Below are the code and all the weights of a small trained network. Each question names an input and a class and asks about switching units off, where a switched-off unit gives its printed mean instead of its output.

import numpy as np


def w(rows, s, z=0):
    codes = np.array(rows[::2]) - 128.0
    scale = np.full(codes.shape[1], s)
    scale[-1] = z or s
    return codes * scale


def norm(h):
    return h / np.sqrt((h * h).mean(-1, keepdims=True) + 1e-5)


def f(y):
    return y / 2 * (1 + np.tanh(0.7978845608 * (y + 0.044715 * y**3)))


def log_softmax(a):
    a = a - a.max(-1, keepdims=True)
    return a - np.log(np.exp(a).sum(-1, keepdims=True))


def net(x, mask):
    res = np.array(x, float).reshape(1, 4) / 4 @ E
    u = 0
    for l in range(4):
        y = f(norm(res) @ A[l][:, :-1].T + A[l][:, -1])
        res = res + np.where(mask[u : u + 7], y, B[l][:, -1]) @ B[l][:, :-1]
        u += 7
    return log_softmax(norm(res)[-1] @ U[:, :-1].T + U[:, -1])


A, B = {}, {}
E = w([
[59,57,156,10],'x0',
[127,125,18,65],'x1',
[2,68,114,139],'x2',
[104,253,84,78],'x3',
],0.0096)
A[0] = w([
[57,109,190,156,74],'0.n1',
[122,102,160,190,60],'0.n2',
[144,236,108,25,2],'0.n3',
[108,81,193,246,20],'0.n4',
[90,153,103,85,146],'0.n5',
[63,38,49,117,111],'0.n6',
[144,72,159,110,139],'0.n7',
],0.012,0.0084)
B[0] = w([
[48,197,220,215,176],'0.n1',
[104,121,141,167,138],'0.n2',
[147,246,110,51,196],'0.n3',
[3,112,247,255,190],'0.n4',
[53,149,35,52,205],'0.n5',
[86,31,82,65,254],'0.n6',
[124,22,165,67,183],'0.n7',
],0.0065,0.0048)
A[1] = w([
[147,198,118,107,120],'1.n1',
[174,186,123,157,2],'1.n2',
[96,106,112,147,26],'1.n3',
[160,148,133,187,86],'1.n4',
[109,96,251,64,18],'1.n5',
[162,58,166,81,116],'1.n6',
[90,129,57,102,222],'1.n7',
],0.012,0.003)
B[1] = w([
[142,143,111,41,198],'1.n1',
[201,94,12,144,165],'1.n2',
[91,98,176,99,125],'1.n3',
[135,113,82,187,163],'1.n4',
[226,208,193,136,213],'1.n5',
[252,74,200,85,187],'1.n6',
[2,73,139,59,253],'1.n7',
],0.0084,0.0047)
A[2] = w([
[28,113,56,128,2],'2.n1',
[165,127,69,45,151],'2.n2',
[83,134,106,204,125],'2.n3',
[134,168,180,120,126],'2.n4',
[117,113,167,239,70],'2.n5',
[226,245,92,202,38],'2.n6',
[182,168,70,203,55],'2.n7',
],0.011,0.0077)
B[2] = w([
[63,113,46,200,157],'2.n1',
[150,177,167,221,254],'2.n2',
[160,31,204,152,151],'2.n3',
[162,181,192,164,151],'2.n4',
[94,172,211,161,182],'2.n5',
[103,41,25,254,213],'2.n6',
[128,72,75,160,163],'2.n7',
],0.0088,0.0052)
A[3] = w([
[91,193,93,8,123],'3.n1',
[140,120,62,150,176],'3.n2',
[140,39,127,125,81],'3.n3',
[223,115,148,59,149],'3.n4',
[146,82,134,109,21],'3.n5',
[72,132,111,168,70],'3.n6',
[157,12,92,60,3],'3.n7',
],0.011,0.0055)
B[3] = w([
[158,251,140,156,254],'3.n1',
[164,71,74,132,193],'3.n2',
[127,133,112,59,156],'3.n3',
[129,135,59,104,179],'3.n4',
[66,91,108,62,109],'3.n5',
[126,105,104,145,134],'3.n6',
[91,60,192,125,165],'3.n7',
],0.013,0.0052)
U = w([
[147,74,92,124,1],'0',
[150,253,70,83,182],'1',
[119,122,218,208,193],'2',
[118,46,159,46,128],'3',
[237,138,174,92,156],'4',
[167,129,46,202,220],'5',
[115,196,191,93,54],'6',
[39,126,56,108,152],'7',
],0.026,0.0054)

Each question gives the input, the list of numbers given to net, and the class t.
The units are the neurons (one row each of A and B). Each row of codes is followed by its name. A weight is (code - 128) times the scale printed after its matrix; where a second scale follows, it is the last column's (A, B and U).
mask holds one flag per neuron, layer by layer. A switched-off neuron (its flag False) gives its mean, the last column of its row in B, instead of its output. The means were averaged over made-up inputs and are rounded, as every weight is.
A unit's drop is (log p(t) with every unit on - log p(t) with that unit switched off) / (log p(t) with every unit on - log p(t) with every unit switched off).
The circuit of an input: a set's keep is (log p(t) with only the set's units on - log p(t) with every unit switched off) / (log p(t) with every unit on - log p(t) with every unit switched off). Starting from the 12 units with the biggest drops (on a tie, the unit counted first), units are removed one at a time, each time the one whose removal leaves the highest keep (on an exact tie, the one counted first), for as long as the keep stays at least 0.8.
circuit, biggest first: the units of the circuit, biggest drop first
most important unit: the unit with the biggest drop
top k neurons: the k neurons with the biggest drops, biggest first
top k neurons in layer l: the k neurons of layer l with the biggest drops, biggest first
drop when u is switched off: that unit's drop, to one decimal
input [1,0,-2,-6], class 4: most important unit : 1.n5
input [-3,2,-2,-5], class 2: top 3 neurons in layer 1 : (1.n1; 1.n2; 1.n5)
input [6,5,4,8], class 1: top 3 neurons : (3.n1; 0.n3; 2.n6)
input [-6,2,8,-5], class 2: top 2 neurons : (0.n4; 0.n5)
input [8,2,-7,-6], class 4: top 2 neurons in layer 1 : (1.n5; 1.n6)
input [4,-2,-2,1], class 4: top 2 neurons : (1.n6; 0.n7)
input [6,2,3,6], class 1: top 3 neurons : (3.n1; 2.n6; 0.n3)
input [2,-7,-8,-8], class 4: top 2 neurons in layer 0 : (0.n7; 0.n1)
input [6,1,-4,-7], class 4: top 2 neurons : (1.n6; 1.n5)
input [-2,0,-6,-4], class 5: top 2 neurons : (0.n6; 1.n7)
input [8,-2,0,3], class 6: top 2 neurons in layer 0 : (0.n3; 0.n7)
input [4,-8,-5,-4], class 4: top 3 neurons in layer 1 : (1.n5; 1.n6; 1.n7)
input [5,-3,-8,3], class 1: drop when 0.n3 is switched off : 0.2
input [-7,0,-1,8], class 5: circuit, biggest first : (2.n6)
input [-3,-6,-4,7], class 5: drop when 2.n6 is switched off : 0.3
input [-7,-5,-4,8], class 5: drop when 2.n6 is switched off : 0.1
